Each row has a class, written as a number after it; each block has new classes, again numbered from 0 up.
[-1.86 -2.98  0.49  1.53  4.36 -0.84  0.71  1.71 -3.86 -1.75 -1.39 -1.29
  1.38 -0.29 -0.72 -2.06  2.79 -1.98 -1.21  0.43  1.04  0.47  3.35  0.35
 -1.97 -0.36 -4.45  0.47 -2.42 -0.66  0.64 -3.65 -3.90 -0.18  2.65] => 2
[-0.99 -1.12 -2.62 -0.43  1.01  0.51  0.73  2.97 -0.14  1.17  2.10  1.45
 -0.83 -1.61  1.58 -1.83  0.80  3.29 -1.00  0.41 -1.38  0.33  0.60 -2.06
 -2.09 -0.35  0.16  1.11  0.10  3.68 -1.72 -0.26  0.25  6.44  3.10] => 0
[ 0.69 -2.37 -0.19 -0.55  2.70 -1.44  1.55 -2.55 -3.21 -3.48  0.86  1.53
  3.74 -0.42  0.43 -1.93  1.69 -0.29  0.17 -0.56  0.18  1.80  0.72 -1.73
 -1.82 -0.34 -1.01  2.39 -0.30  1.34 -1.37 -0.79 -3.58  1.81  1.07] => 1
[-2.31 -2.15  0.91 -0.99  3.31  0.24  0.77  0.77 -1.27  0.09 -0.89 -1.93
  0.32 -0.14 -0.23 -1.76  1.26 -1.45 -1.52  1.24 -2.38  1.06  2.58 -1.42
 -2.16  0.33 -4.12 -0.62 -2.06 -0.32 -0.57 -1.12 -2.97  0.52 -0.25] => 2
[ 2.74 -0.78  0.41 -1.58  2.02 -1.84 -0.27  1.00 -3.22 -2.82  3.18  3.95
  3.17 -0.39  1.10  2.00 -0.80 -0.61  0.39 -0.87 -1.19  3.14  4.67  0.88
 -3.22  1.83 -2.89  3.36  1.21  2.04 -1.67 -1.15 -3.37  0.70  4.44] => 2
[-1.56 -1.78  0.81  0.79  3.32 -0.06 -0.23  0.48 -1.88  0.94 -1.00 -1.69
 -1.19 -0.66 -1.18 -2.30  1.61 -0.71 -1.92 -0.85  1.70  1.92  0.96  0.50
  1.57  0.16 -4.90 -2.12 -5.25 -1.39 -0.26 -3.03 -1.61 -1.01  3.36] => 2
[ 0.25  0.30  0.81  0.28  3.96  0.35  0.57 -0.62 -1.50 -0.33 -0.16 -0.14
 -1.77 -0.54 -0.31 -3.64  2.02 -0.96 -0.42 -0.48  0.31 -1.19  2.62 -2.16
 -2.27  2.56 -0.32 -0.19  1.41  2.35 -0.32 -2.31 -2.29  0.22  2.09] => 2
[-0.08 -5.25 -0.94  0.54  2.39  1.89  2.35  0.98  1.17 -0.25  1.01  3.52
 -1.05  0.75  0.31 -1.95  1.26 -4.45 -0.28 -1.23 -1.60 -1.48  0.16  0.87
 -3.66  0.47 -0.28  1.16  1.26  3.61 -1.25  0.99 -1.99 -0.04  0.31] => 0
[ 0.32 -2.28 -1.72  0.84  3.06  0.68 -0.62 -0.27 -2.46 -1.61 -0.20 -1.25
  1.48 -1.59  0.45  1.55  1.92 -1.30 -0.26  0.51  0.09  1.59  0.96 -2.73
 -0.27 -0.16 -2.41  1.67 -0.43  2.89 -2.75 -1.68 -1.40  0.70  3.36] => 1
[ 1.86 -1.70 -1.68  0.71  2.16  1.77  1.41  0.27  1.43 -0.17  0.87  1.83
 -1.23  1.62 -2.11 -1.92  0.60  0.11 -0.55 -1.99 -0.99 -1.26  1.05  1.14
 -3.21  1.06  0.59  0.69  2.67  2.12 -0.56 -0.94 -1.79 -0.13  3.34] => 0
[-1.16 -1.10 -1.74  1.42  2.85  1.54  0.25 -1.42  0.88 -1.03 -0.49  0.64
 -0.12 -0.95  1.27 -2.11  2.44  2.14  0.13  2.14 -1.31 -1.60  1.35 -0.76
 -1.46 -2.05  0.37 -0.24 -0.16  3.30 -1.05  0.71 -0.52 -0.59  1.14] => 0
[-0.23 -2.87  1.13  0.29  5.21  1.13 -3.62  1.03 -2.22  0.50 -0.21  1.74
  1.19 -1.94 -0.88  1.52 -1.95 -2.00 -2.45  2.14 -0.71  2.69  5.66  0.45
 -1.74 -0.48 -1.85 -0.49 -2.17  1.44 -1.73 -3.37 -1.89  0.04  3.02] => 2
[-1.07 -1.72  2.58 -1.34  5.82 -0.21 -3.25  4.57 -4.30  0.43 -2.08 -2.31
  1.97 -1.14 -0.37  0.35 -1.20 -3.75 -3.39 -3.01  0.50  2.32  5.80 -0.04
 -1.35 -1.58 -4.96  0.39 -3.80 -0.42  0.74 -4.19 -2.71 -1.70  4.09] => 2
[ 0.39 -2.43 -0.82  2.01  1.91  0.73  1.56 -1.82 -1.59 -1.58  0.24  0.30
  1.83 -1.10  0.93  1.24  1.16  0.37 -0.31  0.80  0.25 -0.01  0.65 -0.99
  0.76 -1.60 -1.31  2.72 -0.98  3.34 -2.81 -0.28 -1.53  2.05  2.20] => 1
[-0.69 -2.20  2.52 -3.01  2.90  2.05 -0.96  1.97 -4.16  0.33 -1.65  1.92
 -0.55 -0.63  0.01  0.30 -1.93 -2.30 -1.93 -1.57 -0.60  3.56  4.18  2.57
 -4.15  1.16 -2.58  1.52  0.98  0.74  0.95 -1.75 -3.26 -1.12  4.43] => 2
[ 1.39 -2.36 -0.82  1.30  1.13  0.40  0.03 -1.42 -3.22 -2.16  2.07 -0.03
  2.21 -0.90  0.45 -0.90  0.64  2.01 -0.86  1.25 -0.43  0.71  2.51  1.20
 -2.37 -0.24 -1.89  2.26 -2.52  0.90 -1.59 -0.53 -1.73  0.11  4.27] => 1
[-0.25 -2.67  2.37  0.33  3.17 -0.48 -0.29  1.73 -1.24 -1.01 -0.40  1.84
  2.01 -0.10  1.30  0.68 -2.03  0.40 -0.80  0.13 -0.73  1.47  2.44  1.77
 -1.48 -2.52 -2.00  1.88 -1.60  3.29 -1.61 -0.39  0.32  1.88  3.76] => 1
[-2.13 -2.65  0.71  0.62  2.54  0.59 -1.48  0.85 -1.86 -0.83 -0.12  0.83
 -0.66 -0.91  0.06  0.81 -1.15 -3.59 -2.91 -0.45 -0.55  2.64  2.95 -1.95
 -1.91 -0.32 -2.18  1.12 -3.80  1.24 -0.83 -1.63 -1.95  0.29  1.17] => 2
[ 0.61 -1.74 -0.12  1.12 -2.08  0.10 -1.26  1.60 -2.36  0.88  0.91 -1.39
  0.77 -0.17 -0.39  0.71  1.68 -1.30 -2.10 -0.06  0.08  1.43  1.75 -2.68
 -0.34  0.46 -2.15  0.62 -0.91  0.41  0.17 -0.38 -0.69 -0.24  2.50] => 2
[-2.11 -1.43 -0.24 -1.17  4.18 -3.43 -0.17  0.92 -2.00 -1.54 -0.27  1.29
  0.57 -1.35  0.85 -1.05 -1.01 -0.73 -3.91  1.73  0.20  1.41  2.06 -1.36
 -1.83  0.34  0.58  0.77 -1.00  2.51 -1.66 -0.92 -2.00 -0.40  3.11] => 1
[-1.79 -1.28 -2.11  0.02  0.80  1.25  1.87  0.04  0.37 -2.04  0.37  3.14
  0.58  1.66  0.46 -1.43  1.45  0.44 -1.23  1.03 -1.05 -0.48 -0.21 -1.42
 -2.52 -0.57  0.58  0.70  0.47  3.53 -2.23 -0.15 -1.27 -1.00  2.35] => 0

A new block, with new classes numbered from 0.
[-1.73 -0.08 -1.13  0.21  0.50 -0.30  0.83  0.74 -0.84  0.58  0.06  0.50
 -0.96  0.38  0.83 -1.70  0.01 -0.47  0.35  1.56  0.37  0.94  0.24 -0.33
 -0.41 -0.74  0.93 -0.30 -0.93  2.70  1.64 -0.01  0.86  0.24  0.00] => 1
[ 0.38  2.82 -1.37 -0.46  0.71 -0.17  3.71  0.99 -0.79 -1.15 -3.36 -1.86
 -1.20  2.15 -1.01 -2.24  2.09 -3.21  2.56  3.03  0.86  1.89  0.40  1.16
  1.85 -0.75  2.13  0.56 -0.07  1.34  1.44  0.52  1.45 -1.19  0.12] => 1
[ 0.36 -1.09  0.36 -0.10 -0.95 -0.01 -1.67 -0.10  0.22  0.37  1.33  0.63
  0.73 -0.75 -0.19  0.59 -0.80  1.65 -0.86 -1.53 -0.62 -1.05 -0.14 -0.53
 -0.68  0.82 -0.81 -0.25  0.19 -1.08 -1.22 -0.16 -0.51  0.49 -0.26] => 0
[-2.17  0.54  1.10 -0.32  0.18 -0.89  0.36 -0.39 -0.84 -0.44  0.21  0.91
 -0.97 -0.86  2.96 -0.31  0.65  0.36 -1.03  0.97  0.15 -0.80 -0.50 -0.92
 -0.54 -2.12  0.77  0.35 -0.13  0.13  1.98 -1.70  0.33 -0.40 -1.27] => 0
[-0.16 -0.55 -2.98  0.85  0.16  0.62  2.04  1.80  0.32  1.33  0.05  0.92
 -0.77  0.74  0.07 -2.98  0.05 -0.72  1.14  1.95  0.74  2.38  2.07  0.10
 -0.65  0.75  0.82 -0.76 -0.45  2.42  1.12  1.94  0.49  0.96  2.19] => 1
[ 0.37  2.49  1.75 -2.15 -0.11 -0.19  0.75 -0.89 -0.56 -1.85 -1.83 -4.16
  0.45  0.58 -1.29  1.97  1.86 -1.39  0.33 -0.30 -0.51 -0.96 -0.35  0.77
  2.47 -0.86  0.10  1.09  0.28 -1.04 -0.78 -0.65  0.38 -1.56 -1.58] => 1
[-0.32  1.51 -0.50 -0.31  0.50 -0.23  1.87  0.29 -0.71 -0.52 -1.45 -0.55
 -0.77  0.39 -0.09 -1.05  0.93 -1.46  1.17  1.70  0.71  1.18  0.13  0.38
  0.51 -1.21  1.31  0.02 -0.45  0.72  0.95  0.02  0.62 -0.45 -0.07] => 1
[ 0.01  1.39  1.32 -0.68 -0.02 -0.55 -0.46 -0.77 -0.61 -0.89 -0.93 -0.49
 -0.02 -0.06  0.06  1.37  0.92 -0.24 -0.25 -0.19  0.19 -0.81 -1.89  0.09
  0.55 -1.47  0.07  0.79  0.10 -0.92  0.15 -1.26  0.43 -0.73 -1.32] => 1
[ 0.41  1.28 -0.69 -0.19  0.53 -0.20  0.64 -0.10  0.03 -0.90 -1.37 -0.95
  0.31  0.60 -1.24  0.68  1.21 -1.54  0.21 -0.05 -0.53  0.01  0.04  0.52
  1.06 -0.58  0.51  0.52  0.46 -0.38 -0.87  0.64  0.12 -0.87 -0.27] => 1
[-0.76  2.78  1.98 -0.88  1.33 -1.19  0.75 -0.97 -1.51 -1.86 -1.44 -0.82
 -0.97  0.01  2.44  1.02  2.39 -1.12 -0.76  1.66 -0.08 -0.81 -0.22 -0.06
  0.81 -3.39  0.96  1.38  0.21 -0.26  2.03 -2.64  0.85 -1.33 -3.32] => 0
[ 0.74  1.82 -0.76 -0.17  0.53  0.29  2.52  0.90  0.19 -0.80 -2.39 -1.91
  0.59  0.99 -1.78 -0.36  1.41 -1.82  1.51  0.73  0.86  0.98 -0.13  0.91
  1.61  0.22  0.60  0.25  0.19  0.19 -0.96  0.62  0.72 -0.55  0.36] => 1
[-0.79  0.27  1.61 -0.64  0.16 -0.33 -0.79 -0.50 -0.70 -0.65  0.58  0.33
 -0.41 -0.71  1.34  0.92  0.21  1.24 -1.01 -0.02  0.04 -0.92 -0.85 -0.15
 -0.22 -1.29  0.14  0.45 -0.43  0.00  0.19 -0.75  0.03 -0.55 -1.34] => 0
[-1.70 -0.37  1.69  0.09  0.06 -0.78 -1.52 -0.91 -0.29  0.41  1.03  1.72
 -0.91 -1.35  3.20  0.33 -0.78  1.81 -1.98  0.77 -0.18 -0.61 -0.16 -1.04
 -1.28 -0.46 -0.53  0.30 -0.33  0.21  1.76 -1.54 -0.21  0.03 -1.27] => 0
[-0.75 -0.65  1.73 -0.41 -0.16 -0.82 -2.01 -1.18 -0.25 -0.04  1.10  1.12
 -0.28 -0.89  2.07  1.08 -0.95  1.25 -1.95 -0.41 -0.15 -1.31 -0.78 -0.89
 -0.69 -1.13 -0.03  0.24  0.48 -1.13  0.52 -1.38 -0.27 -0.12 -0.91] => 0
[-0.01  6.17  5.10 -2.07  0.10 -0.51  1.98 -2.31 -1.92 -5.10 -5.52 -5.10
 -0.17  1.38 -1.20  4.73  5.66 -3.09 -0.52  0.90  0.44 -1.93 -0.94  1.95
  4.21 -5.03  1.49  3.76  0.97 -2.31  0.33 -3.42  1.27 -3.88 -5.41] => 1
[-0.16  1.98  3.55 -1.58 -0.38 -0.29 -0.99 -1.82 -0.55 -2.29 -0.79 -1.45
 -1.03 -0.11 -0.35  3.57  1.86  0.05 -1.34 -1.29 -0.62 -2.38 -0.67  0.16
  1.16 -1.77 -0.93  1.68  0.87 -2.62 -1.07 -1.82  0.01 -1.80 -2.76] => 0
[ 0.23 -1.08  1.20 -0.87 -0.72  0.07 -1.45 -1.00  0.56  0.00  1.43  0.08
  0.86 -0.74  0.39  1.97 -0.80  1.69 -1.84 -2.04 -0.39 -1.18 -0.57 -0.46
 -0.66  0.68 -1.36  0.32  0.35 -1.42 -1.17 -0.16 -0.49 -0.20 -0.60] => 0
[ 0.84 -1.72 -4.02  0.96  0.61  0.50  2.62  2.37  0.52  2.43  0.74  1.74
 -0.99  0.89  0.57 -4.02 -1.94 -0.54  2.10  2.20  0.69  2.91  0.77 -0.32
 -2.21  1.77  1.36 -2.47 -0.72  2.57  1.81  2.48  0.16  1.17  2.58] => 1
[ 0.13  0.78  2.77 -0.79 -0.31 -0.73 -1.50 -1.60 -0.70 -1.07 -0.57 -0.56
  0.25 -0.95  1.46  2.55  0.82  1.23 -1.98 -0.89 -0.56 -2.04 -0.50 -0.51
 -0.06 -1.68  0.36  1.32  0.31 -1.30  0.16 -1.60 -0.17 -0.85 -2.68] => 0
[ 0.99  2.04  0.01 -0.42 -0.59 -0.07  0.86  0.64  0.15 -1.62 -2.81 -3.01
  0.53  1.56 -3.22  0.79  1.72 -2.26  1.42  0.02  0.58  0.33  0.15  1.32
  2.21  0.52 -0.28  1.55  0.68 -0.34 -1.10  0.96  0.56 -0.60  0.08] => 1
[-1.65  0.77  1.41 -0.13  0.44 -0.80 -0.08 -0.40 -1.02 -0.63  0.44  0.40
 -1.03 -0.13  2.34  0.00  1.10  0.29 -5.47  1.37  0.05 -0.17 -0.16 -0.63
 -0.16 -2.85  1.20  0.25 -0.37  0.36  1.84 -1.44  0.26 -0.67 -1.03] => 0
[ 0.63  3.95  0.88 -1.08 -0.02  0.10  2.75 -1.43 -0.76 -2.50 -3.61 -2.93
 -0.20  1.44 -1.74  0.84  3.30 -2.76  1.18  1.16  0.70  0.16 -0.09  1.59
  2.52 -1.93  1.04  1.53  0.72 -0.03 -0.53 -0.38  1.09 -2.06 -1.91] => 1
[-0.83  1.38  2.02 -1.47  0.11 -0.33 -0.56 -1.09 -1.15 -1.21  1.50  0.06
 -0.39 -0.73  1.82  1.35  0.18  0.36 -1.34  0.28  0.02 -0.88 -0.54 -0.51
  0.21 -2.49  0.49  0.87  0.07 -1.87  1.09 -1.87  0.13 -1.12 -1.44] => 1
[ 0.15 -0.51 -1.18  0.24 -0.07  0.27  0.50  0.47 -0.03  0.76  0.24  0.29
 -0.29  0.08  1.06 -1.14 -0.28 -0.09  0.06  0.16  0.10  0.60  0.10 -0.11
 -0.35  0.20  0.41 -0.48  0.28  0.87  0.54  0.24  0.19  0.31  1.02] => 0
[-0.34 -0.22  2.49 -0.36 -0.26 -0.60 -1.69 -1.71 -0.55 -0.86  0.75  0.10
  0.29 -0.77  1.00  2.63 -0.26  1.22 -1.68 -1.51 -0.47 -1.69 -0.25 -0.25
 -0.34 -0.94 -0.04  0.71 -0.04 -1.60 -0.09 -1.55 -0.65 -0.43 -1.74] => 0
